Below is a small trained network, with its code and all its weights. Each question gives an input and a class and asks what happens when units are switched off, that is, made to give their printed mean instead of their output.

import numpy as np


def w(rows, s, z=0):
    codes = np.array(rows[::2]) - 128.0
    scale = np.full(codes.shape[1], s)
    scale[-1] = z or s
    return codes * scale


def f(y):
    return y / 2 * (1 + np.tanh(0.7978845608 * (y + 0.044715 * y**3)))


def log_softmax(a):
    a = a - a.max(-1, keepdims=True)
    return a - np.log(np.exp(a).sum(-1, keepdims=True))


def net(x, mask):
    res = np.array(x, float).reshape(1, 6) / 4 @ E
    y = f(res @ A[0][:, :-1].T + A[0][:, -1])
    res = res + np.where(mask, y, B[0][:, -1]) @ B[0][:, :-1]
    return log_softmax(res[-1] @ U[:, :-1].T + U[:, -1])


A, B = {}, {}
E = w([
[218,159,44,107,159,181],'x0',
[105,203,173,107,103,70],'x1',
[110,253,136,185,53,172],'x2',
[191,152,173,64,137,159],'x3',
[79,150,38,93,111,113],'x4',
[69,120,105,140,207,47],'x5',
],0.0069)
A[0] = w([
[117,54,148,126,25,160,212],'n1',
[58,193,160,195,130,130,237],'n2',
[105,119,217,135,142,109,73],'n3',
[126,47,51,143,186,108,84],'n4',
[174,121,70,170,131,253,187],'n5',
[227,128,211,105,157,155,255],'n6',
],0.018,0.0043)
B[0] = w([
[30,169,109,165,146,208,198],'n1',
[148,178,32,208,115,89,222],'n2',
[160,78,212,187,163,141,178],'n3',
[138,64,124,124,206,19,238],'n4',
[253,136,129,136,145,231,244],'n5',
[149,119,95,27,172,211,248],'n6',
],0.017,0.013)
U = w([
[31,87,174,56,145,176,40],'0',
[181,79,167,81,156,143,14],'1',
[73,84,154,221,149,31,70],'2',
[148,105,182,83,13,93,2],'3',
[174,29,106,71,221,46,162],'4',
[197,163,44,116,145,254,210],'5',
[82,221,28,118,63,48,207],'6',
],0.0061,0.0036)

Each question gives the input, the list of numbers given to net, and the class t.
The units are the neurons (one row each of A and B). Each row of codes is followed by its name. A weight is (code - 128) times the scale printed after its matrix; where a second scale follows, it is the last column's (A, B and U).
mask holds one flag per neuron, in row order. A switched-off neuron (its flag False) gives its mean, the last column of its row in B, instead of its output. The means were averaged over made-up inputs and are rounded, as every weight is.
A unit's drop is (log p(t) with every unit on - log p(t) with that unit switched off) / (log p(t) with every unit on - log p(t) with every unit switched off).
The circuit of an input: a set's keep is (log p(t) with only the set's units on - log p(t) with every unit switched off) / (log p(t) with every unit on - log p(t) with every unit switched off). Starting from all 6 units, units are removed one at a time, each time the one whose removal leaves the highest keep (on an exact tie, the one counted first), for as long as the keep stays at least 0.8.
units of the circuit, in order: the units of the circuit, biggest drop first
unit that matters most: the unit with the biggest drop
top k neurons: the k neurons with the biggest drops, biggest first
drop of u: that unit's drop, to one decimal
input [-7,-4,4,-7,4,8], class 2: units of the circuit, in order -> n6
input [3,3,2,3,7,3], class 6: top 2 neurons -> n5; n6
input [-8,-2,-3,7,2,0], class 0: units of the circuit, in order -> n5; n2; n4
input [-8,-5,3,-8,2,-5], class 6: units of the circuit, in order -> n5; n2
input [-7,3,-8,-5,-8,-3], class 0: units of the circuit, in order -> n1; n5
input [-8,2,0,-7,-7,-4], class 2: top 2 neurons -> n3; n5
input [-5,7,-2,3,6,-1], class 6: top 3 neurons -> n5; n4; n6
input [-1,-3,5,-7,1,7], class 6: top 2 neurons -> n2; n3
input [0,4,-7,-3,0,-3], class 4: top 2 neurons -> n5; n2
input [7,7,-4,2,-6,7], class 4: top 3 neurons -> n5; n1; n2
input [-3,7,3,-6,-5,4], class 2: top 2 neurons -> n3; n6
input [-7,5,8,-3,-1,3], class 6: top 2 neurons -> n2; n4
input [-4,-2,0,6,-4,3], class 1: top 2 neurons -> n5; n3
input [-6,-7,-4,3,8,1], class 4: unit that matters most -> n4
input [1,8,6,4,-1,3], class 6: top 2 neurons -> n5; n2
input [-3,8,4,0,-6,5], class 2: top 2 neurons -> n3; n5
input [-1,-4,-3,-2,2,4], class 4: drop of n4 -> 0.1
input [7,-8,-7,-8,6,1], class 4: drop of n4 -> 2.4
input [-8,-4,0,-6,5,7], class 2: drop of n2 -> 0.2
input [3,-7,-5,3,0,5], class 4: unit that matters most -> n4
